[ 11 -16   6  -1  -2 -40   8  -2  -6   8 -16  21  -6  -6  -5  24   8   2
 -13   0  -2   7   7  -3 -11   3  30   1  -1  10  26  25   2   7 -22  -2
 -16 -15 -10  15  14 -26   6]
K578
[ 21 -37   1   1  39  22   0  12  -8 -18  12  30  -1 -11   2 -11 -12   1
  -7  11  -5 -41  -9 -16  11  15  26 -45 -42   7   2 -13  11   8 -14  16
 -19  -4  -5   7   6  -1  -3]
K847
[ 22 -19  -6 -35   1 -27   4  16 -17 -30   2  21   7 -11 -10 -47   6   0
   4  19   3   3  49  -6  -2   2  26  -1  -3   4  10  15  13  20  10   0
  20   5   1  16  15  -7  24]
K489
[-47   9   1 -30  20  31 -24 -32  -7  17 -23 -82   3 -46 -30  43 -10  23
  15  14 -23  28  15 -13 -20 -20 -11 -14  37  14 -17  19 -25 -11  -7  23
  -8 -43  -2  11  -8 -42   7]
K664
[  0 -34   6 -18  20 -40 -12   7 -67 -12 -20 -29   7  78   6   7  -4 -17
 -10  38 -24  -4 -19  20   1  43  56  32  26   3 -15 -16  23  34 -26  29
   3 -31 -25 -39 -22 -31 -13]
K766
[  0  -2  21  -9  28  22 -14   7  11  -2  -1  13  -7   6  -7  16 -30  -3
  -9  11  15  -9 -34 -10  -7 -29   1 -13 -32  -5   2 -16 -21 -19   6  33
  -5  11  -1 -17  -7   7  -3]
K794
[-53 -55 -63  30  48 -13  -8   4  22  -3 -51 -22 -10 -16  11  24 -24  15
  15  -5   7 -30 -45  23 -60 -31 -16 -33  63  29   1 -41  -5  -4  37  51
  56  41 -52  34   7   5 -23]
K411
[ 13  21 -31  10  11   0  17  -7   7  -9  18  29 -18  12   9 -10 -22  16
   5  -3  42  -1  16   0   0  -2  25 -18  -9  -7 -16   1  -6 -11  18   6
 -13  21  16  23 -10 -11 -10]
K539
[ 22   6 -11 -21  13  -3   3  -1  10 -19  12   9  -4  25  -8 -14  -9   1
  -8  15   2 -18 -25 -24  23   4   4  -7 -28 -10  22   7   3   6   1   5
 -17  -9   0   9  -7  20   3]
K715
[-16 -54  22  29 -27 -44 -17   5 -15  -9   4  -2  18 -40  36   4 -41 -11
   0  40   9  -8  40  39  -4 -45  40 -27  26  25 -47 -11 -12 -17  14  12
  -9 -17   2  -5  10  24   4]
K653
[ 31 -16  -3   2 -39 -19  -1 -13  -2  21  12 -21 -16  14   1 -56  36   0
 -14   7   6  28  -6   8   7  15 -46   8  16  25  -4   8 -37  19   5 -19
 -12 -59  -5  20 -16  -1 -19]
K653
[  2  10 -19 -13 -41 -61 -24  12  14   4   3 -18 -16  17 -14  65   7  14
 -24  28  12  -3  13 -14   4   6 -33  42  37   3   2  -4  12   9  29 -14
 -21  25  -5  -7 -21 -11  11]
K653
[ 30   3 -34  27 -12  30   9  -4 -11  23  -9   2  20  14 -24  13  10  -1
  21 -13   1 -12  30 -20 -30  45  -5  -1  44  16 -18   7  23   7  -7 -11
  -8  32  18  -6  -7 -18   9]
K653
[ 27 -23  -6 -10   8  -7  -4   8   3 -58  47  46   7  17  20 -25  34   7
  16 -18  -2  -3  39  -7  -5 -39 -12  19 -21  -8  14  27   5   0   8  -9
  -5  -6 -16  -6  31  11  18]
K489
[ -3 -34  14  -7   6   8  -9   5  19 -26  10  15 -14  37   6  12  -2  22
  -5  31  -3  -8 -11  -4  36   7   8  -4 -19  -4  15 -14  -2   6   0  23
 -14   0   1 -34 -26   2  19]
K715
[-18 -24  27 -42  24 -25   4 -21  -9 -25 -26 -19  23   4  43 -80  14 -21
 -17 -33  23  36 -21   8   7  29  24  -8 -30 -14  80   2   8  13 -11  -5
  33  -9  30   5 -16 -47 -33]
K664
[ 20 -21   4  -1  22  17  -3  14  11 -26   4  11 -24  21  12  17 -10  -8
 -27  20  13  -5 -22  -7  17  24  -4  11  -4 -21  12  -8 -10  -3  10  10
 -22 -27   7   5 -22   3  20]
K539
[ 22  18 -29 -36  14   7 -16  -8  11   9  -2  14  17  14  -8 -15  -3 -19
  11  12 -13   2  -1 -32 -16 -12  -9   7   9   8  14   7  14 -15 -11 -11
  21   3  16  29  -1   0  15]
K539
[-62  11  32  43  17  -3  41   0   7  45 -26 -23  -3  -1  11   1 -18  18
 -11 -45  55 -13  12  11 -13  42  14 -19  22 -22  15 -46  15   0 -10   4
  28  13 -15  17 -26 -16  18]
K539
[-14 -30   3 -25  24   4 -37  22  15 -19 -51   4 -10   2  -6   6  11 -17
 -19  32 -20 -16   1   6   1  -4 -39  16  34   0  25  17   2  12  16 -26
   8   6  14  16  11 -33  38]
K794
[ 18 -11 -29   9  -6  23  -8   3  23  -3 -11 -13  30  11  -3   4  -7 -26
 -13  -5  13   1  -4 -22  -3  16   4 -13 -12  17 -11  34   5 -25  -3  19
  18  -8  25  12  38  -1  -4]
K766
[-25  -8  16  15  37 -14 -10 -10 -23  21 -47  23  -3  31 -33   3  15 -19
  -4  22 -32   5  10  -3  17  -4   1 -16 -16   8   4  -4   2  29  -3 -13
 -24  18 -22  -4  -8  -8  30]
K766
[  2 -27  -8  -4 -51  14 -16  16   2 -12 -25  20  17  27  -5  -3  24 -17
  16  47  -1   6  27 -11  -7 -36 -15   2  36   1 -35  -7  25 -11  15  23
 -11   4  -6   5  20 -15   0]
K489
[ -1   2 -26  18  30  27  37  -7  22  10  -6 -13   4  14  13  12 -35   2
   5 -15  24 -29  -3 -16   6  -8 -22  -3 -15   6 -50 -16  -7 -28  -5  14
   5   4   0  12 -29   9  19]
K766
[-29  46  -6  10 -28   4  -5  -5 -17  25   9 -12 -17  37  18  34  19  -7
  -2  -2  20  27   3  15 -23   3 -22  13 -15 -17 -36 -31  -3 -35  26  22
  -5   9  -2 -19   5 -28 -18]
K539
[-50  34 -58 -29  23  43  35 -18  44  54   0  -8   3  13  55 -25   2 -29
   4 -67  -1  -8 -40   7  29  41  23 -17 -26  10   0 -13  -7  -7 -25 -40
  19  26   4   3  15  -4 -20]
K539
[ 25 -12 -14   2  -2  -3  -4  -1  20 -21  13  21 -20  28  -9   0 -10 -12
  -1   8  -5   1  -2  -8  17  -2   4   3  26  16   9  32  -4  -2  -5 -18
 -12  -4  26  15 -17  -1  16]
K715
[ 31   6 -15  -6 -32 -18  -8  14   9  -6   1  18 -24   8 -12  15  32  24
  -6  12  -2  19   2 -17  -1  36   0   7   5   3  49  13  11   3   9 -21
   1  -9  28  38  21 -12  -3]
K411
[-40  12   6  11 -38  -4  40   4 -37  38  24 -14  -6  64  22 -24  18   1
 -15 -24  24  15 -15  -1  -2  14  34 -45 -15 -10  11  30  30 -21 -26   9
  10 -45 -25  -3  23  19 -19]
K847
[ 17 -14   3  10 -20 -12 -11  18  25   0 -18  21  -7  43   0  27  29  13
  -3  27  -6  11 -23 -11  -1 -10 -38  24   5   3  36  -4  11  -6  -3  -4
   0  23  -2 -27  -4  20  15]
K411
[ -5  28 -28   4 -10 -22  12 -14 -78  13   2 -16 -23  26   2   4   7   9
  15  45 -24  10   6  27  -9   6  16  -6  20  -7 -31  26  12  -8   7   1
 -20 -35  15   3 -16 -16 -24]
K766
[  9   2  -6  27 -33  -7  10  21  20  -7  21  33  -4  20  -3  -1   5 -31
   9  -3  -4   2  33 -15  13  -3 -27 -24 -15  13  -8   5  11 -36  -7 -43
  -8  22  39  16  -4  16  13]
K653
[  2  -5 -20  -4  37 -33 -38 -10 -14  11  19  18 -32  14 -23   0  22  12
   2 -17 -22 -17 -10 -12   6  22 -15 -39 -20  33  87  40   6   0  -4 -45
   1   9  36  15  17  -2   6]
K715
[ 37 -13   0  10   4  -7  10  24 -21 -18 -30  18 -15   4  18  11  -2 -21
   7  20  -6  14   2   4  27  20  20  -2  -9   3 -18   4  -4 -19  10  -7
   1 -20  10   8 -10   7  30]
K847
[  8  -5 -31  21 -19 -18  42  12 -15 -35  11 -11 -25  26  -9  55  21 -19
 -16   5  19   2   5  18 -10  30  -2 -16   6  -8 -49   5   0   7  14  22
 -37  24  -8 -66 -50  16 -28]
K411
[ 44  23 -29 -11  32  17 -10   2  26 -26  -6  30  28  15   4  11   3 -40
   3 -17 -19 -13 -14 -20 -22 -26 -11  12 -12  -3  11  12   3 -22  11 -35
  16  14  18  -1 -16  13  31]
K794
[-29 -11 -29 -14  50  24  25 -11  13 -34  35  28  10  -8  24 -19 -35  -9
   9  -3  28 -22   4 -35 -18 -19  11  -8 -10 -12   9  14   6 -14  10  31
  -4  22   1   4  -2   8  -5]
K766
[-16  12  14 -25 -45   5  -5  21 -69  56 -20 -71 -40  -5 -11  18  -1 -13
   0  29 -24  33 -12  16  36  44 -28   5  14   6  -3  -4   4 -12   3 -12
   8 -29  28   6   7  15  11]
K664
[ -2  27 -25 -10   1  16   3  -2  -2  -9  15  11   8  11  31   3  -7 -11
  29 -14  14   3   7 -20 -27 -12  -7  -9   7   7  26   6   2 -21  -2 -24
 -10  34  13   5  23  -1 -29]
K578
[  1  10 -10 -33   7 -43  -1  -8 -16   8  19  23   0 -11   6 -11  -4   4
 -15  26  13 -21  21  -7  -6 -34 -17  36 -45  -4 -33 -43   3  13  39  18
 -15  22 -23   9   1 -18   5]
K766
[ 32  26 -26 -28  32 -66   0   4 -22  14 -25 -55   7   7 -47  41  18 -13
 -23  24 -27   7  14 -15   9  43   2  -8 -22  20  17 -11  -4  38   4 -17
 -23   9 -33 -21 -19 -20   1]
K766
[ 33  -6 -10   1   5  11   2   8  22 -26 -28   5  -7   9  10  28   8  -3
 -15   8  10  -9 -17  -5   0   2 -31  12 -19 -12 -13 -36  -8  -2  21   3
 -28  11   4  16 -10 -10  -8]
K411
[-10 -13   0 -12 -27  26 -11 -28  -3  36 -62 -34  26 -25   0  -6  19  32
  10   8 -15  43 -57   9   4 -39  21   5  44 -19  28  37   3   9   0  36
  -1 -43 -23  21  33  -9 -29]
K664
[ 17   2 -14   0 -20 -30  -3  19  -8  36  14  23 -24  63 -27  -7  18 -17
  -5  22  15 -15 -22 -27   9   2 -27   7   5  23  19 -11   8   2   8 -15
 -35  13 -15 -14   5  10   6]
K715
[ 24 -10 -19   5  19  17  -5  14  13 -23   9  15   4  16   4  -3  -9   9
   9  21  -9 -12   7 -11   6   5  -5   1 -12   3  15 -11  10  -1   2 -11
  -6  14   9   5 -16  -6  18]
K578
[ 10  15  -2 -28  19  17  25   7   9 -25 -53   1   4  -9 -18  36   6 -27
  14 -28   1  18   4 -18  62  -5   7  11 -23 -33 -28  27  -2 -11   2 -24
 -43  10  10  17 -24   0  18]
K578
[  1 -21 -12   7 -13  15  23   9   7   1 -15  -3  -4  31  12  20  -3  -7
 -20  19  10 -17 -18  -4   1  15   3  -4  16  -6 -11 -18  14  10   3   4
 -16  -5 -11  -6 -19  31  13]
K411
[ 50   0  -1  -3   4 -12 -13  -2  -3 -25 -23  25  31  -1 -14  -1  21   4
   7  -4  17   8  13 -17 -46 -22  -4   5   4  -1  11  -5 -15  14  19   4
 -25  34 -13 -14  13 -28 -19]
K653
[ 15  -9   8  -9  59  17 -15  -3 -17  18   8   5  -7  14   7 -37   4 -44
  24 -26  18 -11 -21 -42   2 -35 -71  19 -13   1  28 -22 -11 -42  20 -27
 -26 -45  -3  55  -2   8  16]
K794
[ -9  13   6 -17  27 -30   3 -18   4  10  44  -7   9  27  10  75   5 -36
 -43 -80  39   8   9   4  -3 -24  44   9 -32  -8   3   4   2  -6  20 -18
 -57  35 -13 -74 -30 -30  -4]
K794
[-93   7  22 -18  13 -20 -10 -21  10  19  32  -7 -20   7  10 -12  -4  12
 -29 -14  21  -6 -26 -20 -26  15 -10  37 -19 -14  40  12  22 -22 -18  29
  28 -31  20  11  -6 -54   9]
K664
[  9 -56  29  -8  14  35 -18  18 -13  35  -2  21  -6  37  -6 -26  11   0
  -8   4  13 -19  -6  17  59   3   4  12 -37   6 -28 -31   9   4   6   3
 -26   9  18 -51 -27 -23  28]
K794
[-10  10 -15  10   8  37   0  16  10 -17  13   3  22   6  -4 -18   6 -14
   7  21   3  -4   9 -25   9  -8  -2  -3  -2 -20 -20  -5  22  -3  26   9
 -18   1 -25  -4   0   9  15]
K847
[-31  36  12 -13 -14  -2  23  13 -15  63 -11 -55 -12  26   0  43   3  -2
 -33   3  -3  21 -11  -3   7  19  11 -35 -31   6  -1   0  -1 -28 -16  -9
  -6 -29 -19 -23   1  -6  22]
K847
[ 24 -12 -37   8 -15  27  24  -3 -22  -6  -3 -42  33  29   7   5  15 -25
  16  -4  -4 -20  20   1   5   7 -28  -6  29   6 -56  26  30  -1 -19 -13
 -10  -6   1 -28 -10  59   3]
K411
[ 13   9 -33   2  13  11  35  -8   3 -11  31  37  -9  19  26 -10 -21  -1
   2  -2  14 -20  -2 -24 -38 -10  -2  -1  -7  -1  -5   5 -10 -13  -4   3
 -29  -1  -7  22   9  -1  -5]
K653
[-35 -23  47   0  59   2 -13   6   5 -12   6 -48 -10 -41 -19  26 -20  33
 -22 -28   4 -12  18  10  -1 -29 -27  -6   4 -13  37 -11 -16  27   3  -8
 -26   3 -41  19   1 -15  17]
K578
[-57 -11   3  11 -14  56   1   2  -8   8 -46  41 -13  23  -4 -29   9  16
  35  24  21 -19  17 -18  14  15  -6 -17  16  -4 -29   8   2  -9  16  15
  12  -1  16  17  29  10  44]
K715
[  7 -18  35 -51  42  12  24  -4  -7  55  17   5 -15  15  21  -2  17  27
   2 -61 -14 -11  -7 -22  13   6 -17  28 -15   6  81 -11  -1  15 -47 -44
   8 -19 -28   6  14   0  45]
K794
[ -28   12  -38   -4  -37   29   -4   -1    1    3  -15  -15    6    5
    1   62   -4  -25   -3   12   33  -36   27  -23   25  -18  -54   28
    9  -14 -110   -1   17  -23   48   18  -33   17    5    5    9   23
   16]
K766
[ 50  -5 -42  -1  22  28 -10 -35  11  -4 -15 -30  42  54  20  26   1 -45
 -11 -34  -4  26 -29 -13   3  -8  19 -11  22   0  44  34  16   3   7  -8
 -46  15  -4 -15   4  -7 -21]
K715
[ 18  -8 -15   9 -25   0  22  12  32  -4 -10  -1 -22  -5  18  12   2  -1
   5   8  10  15  -6 -16  12  22 -13  -9  39  21   3  13 -15  -7 -11  -9
  15 -18  -2  21 -17  11   2]
K847
[-12 -16  -9  11  -1 -17  -1 -19   9 -31   3  27  18  29  26 -10  -6  24
  -1   8  14 -38  12  -5  31  11  33  -8   4 -11  -9  22  18  24 -13 -21
 -21  -9  10  -6 -29  28   9]
K653
[  2  30  -2 -16   2  -3 -23 -20  -8 -33 -19 -42  74  47  29   8   7  -9
  18   2  31  13  38 -41 -31 -23  11  20  16   5 -20   8 -16  -8  14  -3
  19 -44 -31 -25  22  34  26]
K766
[ 11  -8  -3 -19  14  19  11 -17 -80  29 -56 -35 -31  13  38 -17   9 -30
   6 -25  18  -4  -9  45  -8   7 -61  57  82 -20 -48  -8  -2   0  23 -51
 -62   3  46  27 -47 -82 -26]
K653
[  5 -14 -28 -17  25  -7 -14  16  17   8   0  32  -8 -12 -13 -20  21 -11
  12  18  -4 -20 -33 -20  -3  26  -4   7  25  10  37   2   6   0  -7 -10
   4   5  19  -6 -17 -12  -8]
K539
[-24  -2  54  22  31   7 -31  -8 -25  45 -20   4 -28  42 -17  43  -6   0
   8 -21  24  17 -38 -27 -32  14  10   6  41   3  72 -23  -5  -3 -19  17
 -35   0 -14   6  12 -51 -33]
K794
[-38  59  -3  41 -22 -31  21 -45   0  23  24 -23   1 -17  11  -9  22  24
   0   6  61  -7  -3 -26 -57  63 -19  27   3   3  -6   2 -19  11 -15  43
 -15 -35 -13 -40 -12 -29 -46]
K664
[ 33 -20 -33   6 -17 -23   4  11  16 -16  -6  13  -6 -12   5   8   8  -8
 -22  28  24   9  34  -5   5  30  -4 -44 -23  28  25  12 -11   7  26 -13
 -14  29  23 -10  -3  -4   4]
K578
[-29  23  13  -3 -54 -35  40  17   6   1  43 -15 -19   7 -18  40  13 -26
 -39 -24  50  -3   0 -31 -12  15 -25   3  -1 -25  12  29  14 -31  16  13
   3 -28  -3 -12  -9  46  21]
K715
[ -10  -49   18  -58  -14    1  -43  -15  -18   37 -114    1   -2   41
    3   27   12  -25  -18   54  -28   14   -6  -15   50   -6    0  -35
    1   22   19   -6   -1   26   -1   -5  -11  -20  -14   36   34    7
   34]
K794
[ 12  26 -57  35 -23  15   5   4  38  -1  32  31   2  13 -11 -43  -1   2
   2  36  20 -13  16 -17   0   8  -9   0   3  18 -33  29   0  -8  22 -10
  -3   3  31  18   6  -4   0]
K766
[-101  -22   42   13  -33  -25   -8   -9    4   32   35   24  -58   49
   12  -45   -3   -9  -17    0   -1   45   28   19   11   -8  -32   10
   16   20   17   17   -9    0  -10  -19   26    0    5   24    0   -6
   30]
K653
[ 40  18  36  35 -57  10   1 -34 -35  35   3 -14 -14  49  12  31 -29  21
  -6  25  42  36  25 -17   4  26   0 -24  19   7   2   7  25  -7 -27  25
 -25  12  36  -3 -38   0 -25]
K847
[  1   4  -3   2  15 -20   5 -15  -6  -1 -45 -21  20  44  46  20  17  35
   1  11  58  16 -21 -13  -8  27  19  30  17 -12  45  33  -8 -11   0  23
 -22 -13   4 -56   5 -42 -23]
K766
[  5 -14  15  23 -28 -66  21  19 -12  13 -60 -14 -29  20 -14  29  46 -49
 -25  10   9  63  -5  13  43  43  11   7 -31   6  -3 -14 -29   8  20   7
 -49 -33 -36 -10  10 -41  -1]
K664
[ -5  22 -25  -2  28  -9   4   2  25 -18  10  14 -17  14  14   8 -18   2
   8  11   6 -16  19 -27 -22   0 -34  -4 -18  17   1 -25 -26 -13   4 -20
 -23  24  -4  28   7 -28   1]
K653
[  7  -4  17  56  -3  23 -12   5  31 -20  -7  17 -31  35  13 -17  14  59
   3  28  -4  28 -22  34 -10  -1  -6  13  20  -9  41  25 -31   2   1  18
 -16 -16   0   2  37 -60 -14]
K715
[ 27  13 -39  -7 -32  12  -9   2 -16  26 -12   0 -10  14  17   5   9  10
  39  27  10 -12 -23 -12  13  33  -8  30  22  27 -52  -4  -8 -39   0  -1
  11 -29  58   0 -17 -16 -21]
K766
[-12  24  18   0 -15 -25 -13  20 -26   4 -24 -54  -9  54 -23  12 -20 -17
 -34  21  50  21  14   0  18  39  26 -25   4  14 -29  13  -7  10   8   4
 -10  13   0 -40 -16  -6  -5]
K847
[ 10   9 -60 -15  -6   4  20  -6   0 -12  60   4 -30  42  13  -3  12  51
  13  34 -30   9  14  12  -9  27   7   5 -12   6  10   6  14 -11   9  23
  28   1  16 -25 -34 -36  18]
K715
